Below is a small trained network, with its code and all its weights. Each question gives an input and a target symbol and asks what happens when units are switched off, that is, made to give their printed mean instead of their output.

import numpy as np


def w(rows, s, z=0):
    codes = np.array(rows[::2]) - 128.0
    scale = np.full(codes.shape[1], s)
    scale[-1] = z or s
    return codes * scale


def f(y):
    return np.maximum(y, 0)


def softmax(a):
    e = np.exp(a - a.max(-1, keepdims=True))
    return e / e.sum(-1, keepdims=True)


def log_softmax(a):
    a = a - a.max(-1, keepdims=True)
    return a - np.log(np.exp(a).sum(-1, keepdims=True))


def net(x, mask):
    ids = ['ΛΦαβγδζημξψω'.index(c) for c in x.split()]
    T = len(ids)
    res = E[ids] + P[:T]
    r = res
    for j in range(2):
        rows = slice(3 * j, 3 * j + 3)
        q, k, v = (r @ M[0][rows].T for M in (Q, K, V))
        z = softmax(np.where(np.tri(T) > 0, q @ k.T / 3**0.5, -1e9)) @ v
        o = O[0][rows]
        res = res + np.where(mask[j], z, o[:, -1]) @ o[:, :-1]
    y = f(res @ A[0][:, :-1].T + A[0][:, -1])
    res = res + np.where(mask[2:6], y, B[0][:, -1]) @ B[0][:, :-1]
    return log_softmax(res[-1] @ U[:, :-1].T + U[:, -1])


Q, K, V, O, A, B = {}, {}, {}, {}, {}, {}
E = w([
[84,140,156,50,130],'Λ',
[106,87,144,88,106],'Φ',
[98,93,133,110,126],'α',
[76,124,167,15,136],'β',
[94,85,139,89,121],'γ',
[95,83,48,194,177],'δ',
[37,164,174,105,191],'ζ',
[173,158,89,77,151],'η',
[171,68,65,145,95],'μ',
[79,152,155,52,147],'ξ',
[4,137,100,208,69],'ψ',
[156,188,167,148,106],'ω',
],0.022)
P = w([
[76,147,53,64,100],'0',
[74,128,64,97,89],'1',
[76,105,91,124,76],'2',
[90,89,120,140,78],'3',
[98,69,154,159,85],'4',
[113,46,182,181,81],'5',
[139,26,218,178,88],'6',
[159,2,250,163,104],'7',
[192,29,223,93,162],'8',
[179,159,44,112,144],'9',
],0.0085)
Q[0] = w([
[217,162,36,187,156],'H1',
[113,78,112,254,20],'H1',
[86,57,69,218,130],'H1',
[75,112,199,117,74],'H2',
[124,184,181,114,150],'H2',
[97,185,145,173,104],'H2',
],0.019)
K[0] = w([
[127,230,12,9,156],'H1',
[11,173,110,184,3],'H1',
[91,107,73,150,31],'H1',
[134,123,253,204,66],'H2',
[88,120,172,31,97],'H2',
[116,199,138,96,55],'H2',
],0.015)
V[0] = w([
[45,177,139,82,247],'H1',
[111,4,72,93,129],'H1',
[81,166,184,9,38],'H1',
[77,244,155,142,217],'H2',
[197,153,121,41,126],'H2',
[169,99,60,78,244],'H2',
],0.012)
O[0] = w([
[151,222,188,121,174,199],'H1',
[112,66,191,118,101,255],'H1',
[115,153,152,248,167,238],'H1',
[174,83,129,31,139,98],'H2',
[108,120,152,100,56,15],'H2',
[129,37,131,167,101,60],'H2',
],0.013,0.0076)
A[0] = w([
[120,142,129,67,250,90],'N1',
[148,110,187,65,127,253],'N2',
[133,136,147,241,170,70],'N3',
[232,175,149,161,39,103],'N4',
],0.012,0.0038)
B[0] = w([
[98,85,76,140,2,230],'N1',
[203,205,117,192,234,183],'N2',
[161,81,132,45,89,253],'N3',
[55,162,115,183,243,143],'N4',
],0.0092,0.027)
U = w([
[126,132,142,144,125,114],'Λ',
[85,123,108,50,112,18],'Φ',
[73,143,175,58,137,76],'α',
[166,155,114,207,101,132],'β',
[9,110,144,65,177,76],'γ',
[114,139,101,47,177,81],'δ',
[109,121,131,145,146,180],'ζ',
[75,67,85,50,206,151],'η',
[53,111,136,182,137,99],'μ',
[74,134,143,88,140,99],'ξ',
[2,127,40,28,169,86],'ψ',
[29,154,101,187,223,254],'ω',
],0.007,0.0063)

Each question gives the input, a string of symbols that net reads in full, and the target symbol t.
The units are the heads (3 rows each of Q, K, V and O) and the neurons (one row each of A and B). Each row of codes is followed by its name. A weight is (code - 128) times the scale printed after its matrix; where a second scale follows, it is the last column's (O, A, B and U).
mask holds one flag per unit, heads first, then neurons. A switched-off unit (its flag False) gives its mean, the last column of its rows in O or B, instead of its output. The means were averaged over made-up inputs and are rounded, as every weight is.
A unit's drop is (log p(t) with every unit on - log p(t) with that unit switched off) / (log p(t) with every unit on - log p(t) with every unit switched off).
The circuit of an input: a set's keep is (log p(t) with only the set's units on - log p(t) with every unit switched off) / (log p(t) with every unit on - log p(t) with every unit switched off). Starting from all 6 units, units are removed one at a time, each time the one whose removal leaves the highest keep (on an exact tie, the one counted first), for as long as the keep stays at least 0.8.
circuit, biggest first: the units of the circuit, biggest drop first
k most important neurons: the k neurons with the biggest drops, biggest first
which heads matter: for each layer, one digit per head in row order, 1 if its drop is at least 0.15 and else 0, layers parted by /
input δ ζ Φ η γ μ γ ω, target ω: circuit, biggest first	[N4, N1]
input β ζ ω ω ξ, target ψ: 2 most important neurons	[N2, N1]
input Λ μ ψ Λ α, target ψ: circuit, biggest first	[H2, N2, N1]
input α γ ω β η ζ α μ ξ, target η: circuit, biggest first	[H1]
input ζ Λ ω ω ζ, target ψ: circuit, biggest first	[H1, N1, H2]
input ζ η ξ ζ ξ δ ξ, target δ: circuit, biggest first	[H1, N2]
input ω Φ β ξ α β α α ω ζ, target ψ: which heads matter	10
input ω β η η Φ δ ζ, target δ: which heads matter	11
input ω ψ η ζ Λ, target β: which heads matter	11
input ζ μ ζ β ζ ζ η δ ω ξ, target ψ: 2 most important neurons	[N2, N3]
input γ ζ δ ζ ω ζ γ ψ ψ, target ψ: circuit, biggest first	[H2, H1]
input Λ β ψ Λ, target Φ: which heads matter	11
input η ζ β, target β: which heads matter	11
input ζ γ ω ζ μ η ζ ω Λ, target ψ: which heads matter	11
input γ ζ μ ζ, target η: which heads matter	11
input β ψ α ψ, target ψ: circuit, biggest first	[H2, N2, H1]
input ζ ζ ω μ μ δ ζ η, target η: circuit, biggest first	[N1, H1]
input μ ζ α Λ, target ω: circuit, biggest first	[N3]
input δ δ δ β, target δ: which heads matter	10
input β ζ β γ μ ξ ζ α ζ, target ω: most important neuron	[N3]
input δ β Λ μ ζ μ η β ζ, target α: circuit, biggest first	[H1, N3]
